Below is a small trained network, with its code and all its weights. Each question gives an input and a class and asks what happens when units are switched off, that is, made to give their printed mean instead of their output.

import numpy as np


def w(rows, s, z=0):
    codes = np.array(rows[::2]) - 128.0
    scale = np.full(codes.shape[1], s)
    scale[-1] = z or s
    return codes * scale


def norm(h):
    return h / np.sqrt((h * h).mean(-1, keepdims=True) + 1e-5)


def f(y):
    return np.maximum(y, 0)


def log_softmax(a):
    a = a - a.max(-1, keepdims=True)
    return a - np.log(np.exp(a).sum(-1, keepdims=True))


def net(x, mask):
    res = np.array(x, float).reshape(1, 7) / 4 @ E
    u = 0
    for l in range(2):
        y = f(norm(res) @ A[l][:, :-1].T + A[l][:, -1])
        res = res + np.where(mask[u : u + 16], y, B[l][:, -1]) @ B[l][:, :-1]
        u += 16
    return log_softmax(norm(res)[-1] @ U[:, :-1].T + U[:, -1])


A, B = {}, {}
E = w([
[118,24,123,204],'x0',
[116,130,119,127],'x1',
[127,126,131,131],'x2',
[110,33,72,7],'x3',
[12,166,61,128],'x4',
[118,130,124,125],'x5',
[191,125,1,175],'x6',
],0.0053)
A[0] = w([
[57,2,122,233,80],'L0N0',
[147,94,21,141,137],'L0N1',
[35,172,119,160,75],'L0N2',
[134,89,223,92,89],'L0N3',
[33,153,162,122,142],'L0N4',
[169,158,160,105,135],'L0N5',
[51,153,159,144,104],'L0N6',
[130,175,99,91,134],'L0N7',
[29,144,111,110,130],'L0N8',
[126,204,154,169,3],'L0N9',
[73,99,98,89,122],'L0N10',
[77,91,147,203,129],'L0N11',
[78,141,153,232,146],'L0N12',
[104,35,143,157,135],'L0N13',
[102,74,183,102,203],'L0N14',
[103,240,118,53,120],'L0N15',
],0.01,0.0025)
B[0] = w([
[243,214,152,12,253],'L0N0',
[158,158,174,234,218],'L0N1',
[144,130,145,179,189],'L0N2',
[131,158,219,176,221],'L0N3',
[118,188,187,190,207],'L0N4',
[150,161,175,93,189],'L0N5',
[97,139,145,184,188],'L0N6',
[199,108,174,84,176],'L0N7',
[175,127,185,162,191],'L0N8',
[77,26,79,40,192],'L0N9',
[106,43,128,104,177],'L0N10',
[211,118,141,84,203],'L0N11',
[126,25,143,44,235],'L0N12',
[170,141,170,32,209],'L0N13',
[136,100,207,167,218],'L0N14',
[240,158,142,43,238],'L0N15',
],0.011,0.0052)
A[1] = w([
[157,101,92,133,206],'L1N0',
[79,164,124,178,76],'L1N1',
[109,7,128,91,203],'L1N2',
[66,120,184,102,129],'L1N3',
[165,144,140,144,143],'L1N4',
[81,87,162,74,136],'L1N5',
[166,144,174,171,134],'L1N6',
[107,168,131,110,107],'L1N7',
[174,71,193,94,162],'L1N8',
[131,142,233,131,118],'L1N9',
[88,205,124,91,156],'L1N10',
[161,145,93,94,158],'L1N11',
[97,123,153,141,81],'L1N12',
[82,198,156,120,249],'L1N13',
[84,119,164,138,63],'L1N14',
[152,139,87,166,108],'L1N15',
],0.014,0.0016)
B[1] = w([
[151,174,117,176,144],'L1N0',
[147,130,102,146,128],'L1N1',
[184,182,2,175,152],'L1N2',
[221,163,105,204,155],'L1N3',
[77,91,153,120,171],'L1N4',
[205,164,66,252,154],'L1N5',
[46,68,160,77,190],'L1N6',
[187,111,88,140,131],'L1N7',
[69,193,71,135,252],'L1N8',
[77,68,86,107,225],'L1N9',
[225,151,110,138,133],'L1N10',
[124,89,155,177,158],'L1N11',
[130,123,139,145,133],'L1N12',
[207,118,71,175,143],'L1N13',
[143,128,136,167,137],'L1N14',
[146,147,179,177,135],'L1N15',
],0.014,0.016)
U = w([
[196,181,144,48,95],'0',
[94,144,10,161,86],'1',
[90,121,114,132,254],'2',
[94,110,123,134,205],'3',
[127,141,210,219,64],'4',
[33,110,109,123,35],'5',
[74,152,113,128,116],'6',
],0.011,0.0032)

Each question gives the input, the list of numbers given to net, and the class t.
The units are the neurons (one row each of A and B). Each row of codes is followed by its name. A weight is (code - 128) times the scale printed after its matrix; where a second scale follows, it is the last column's (A, B and U).
mask holds one flag per neuron, layer by layer. A switched-off neuron (its flag False) gives its mean, the last column of its row in B, instead of its output. The means were averaged over made-up inputs and are rounded, as every weight is.
A unit's drop is (log p(t) with every unit on - log p(t) with that unit switched off) / (log p(t) with every unit on - log p(t) with every unit switched off).
The circuit of an input: a set's keep is (log p(t) with only the set's units on - log p(t) with every unit switched off) / (log p(t) with every unit on - log p(t) with every unit switched off). Starting from the 12 units with the biggest drops (on a tie, the unit counted first), units are removed one at a time, each time the one whose removal leaves the highest keep (on an exact tie, the one counted first), for as long as the keep stays at least 0.8.
circuit, biggest first: the units of the circuit, biggest drop first
k most important neurons: the k neurons with the biggest drops, biggest first
k most important neurons of layer l: the k neurons of layer l with the biggest drops, biggest first
input [4,8,5,-2,8,6,5], class 5: most important neuron	L0N12
input [-1,-3,2,4,-3,4,-4], class 1: 2 most important neurons of layer 0	L0N0, L0N1
input [-7,-3,0,8,-8,2,2], class 1: circuit, biggest first	L0N0, L1N2
input [-6,2,-5,-1,7,-4,-7], class 4: circuit, biggest first	L0N4, L1N8
input [-1,-2,3,7,7,6,-3], class 1: 2 most important neurons of layer 0	L0N10, L0N3
input [7,-7,0,-6,3,-6,7], class 0: 4 most important neurons	L0N0, L1N9, L0N11, L0N12
input [-5,-3,-5,0,-1,-2,-7], class 4: circuit, biggest first	L0N0, L1N3
input [4,0,-1,-4,-3,3,-2], class 0: 3 most important neurons	L0N0, L0N11, L0N13
input [1,2,1,-6,1,-4,-4], class 1: circuit, biggest first	L0N12, L0N9, L1N2
input [-2,-2,0,4,-8,-6,-6], class 5: 2 most important neurons	L1N9, L0N3
input [8,6,-2,-5,5,6,7], class 0: 3 most important neurons of layer 0	L0N0, L0N11, L0N12
input [7,0,5,4,-5,1,3], class 0: 2 most important neurons	L0N0, L0N13
input [-3,-4,-4,-2,-3,2,8], class 4: 3 most important neurons of layer 1	L1N8, L1N9, L1N15
input [-2,2,4,-2,-7,6,-6], class 5: circuit, biggest first	L1N9
input [8,-8,-5,6,7,5,-1], class 0: 3 most important neurons of layer 0	L0N0, L0N13, L0N11
input [5,1,-2,5,-8,0,-8], class 4: 3 most important neurons	L0N3, L0N14, L1N3
input [6,5,-3,5,6,-1,1], class 0: 2 most important neurons of layer 0	L0N0, L0N13
input [8,8,8,7,-4,-1,5], class 0: 3 most important neurons	L0N0, L0N13, L1N9
input [-8,4,2,-5,5,8,6], class 0: 3 most important neurons	L0N15, L1N9, L1N8
input [-8,8,-4,0,3,4,1], class 0: circuit, biggest first	L0N15
input [-4,-5,5,-2,-6,-3,2], class 5: 2 most important neurons	L0N0, L0N12
input [-5,-5,7,7,-1,7,-3], class 1: 2 most important neurons of layer 0	L0N0, L0N10
input [7,0,-4,-3,-8,-6,2], class 5: 4 most important neurons	L0N15, L1N3, L0N9, L1N5
input [-5,6,5,-7,7,-3,-8], class 4: 2 most important neurons of layer 1	L1N3, L1N2
input [3,5,4,-7,5,-3,-5], class 1: 3 most important neurons of layer 0	L0N12, L0N9, L0N1
input [0,4,3,-1,4,6,-8], class 4: 2 most important neurons	L0N4, L1N3
input [-6,2,7,-2,-3,-3,-8], class 4: 2 most important neurons of layer 0	L0N0, L0N3
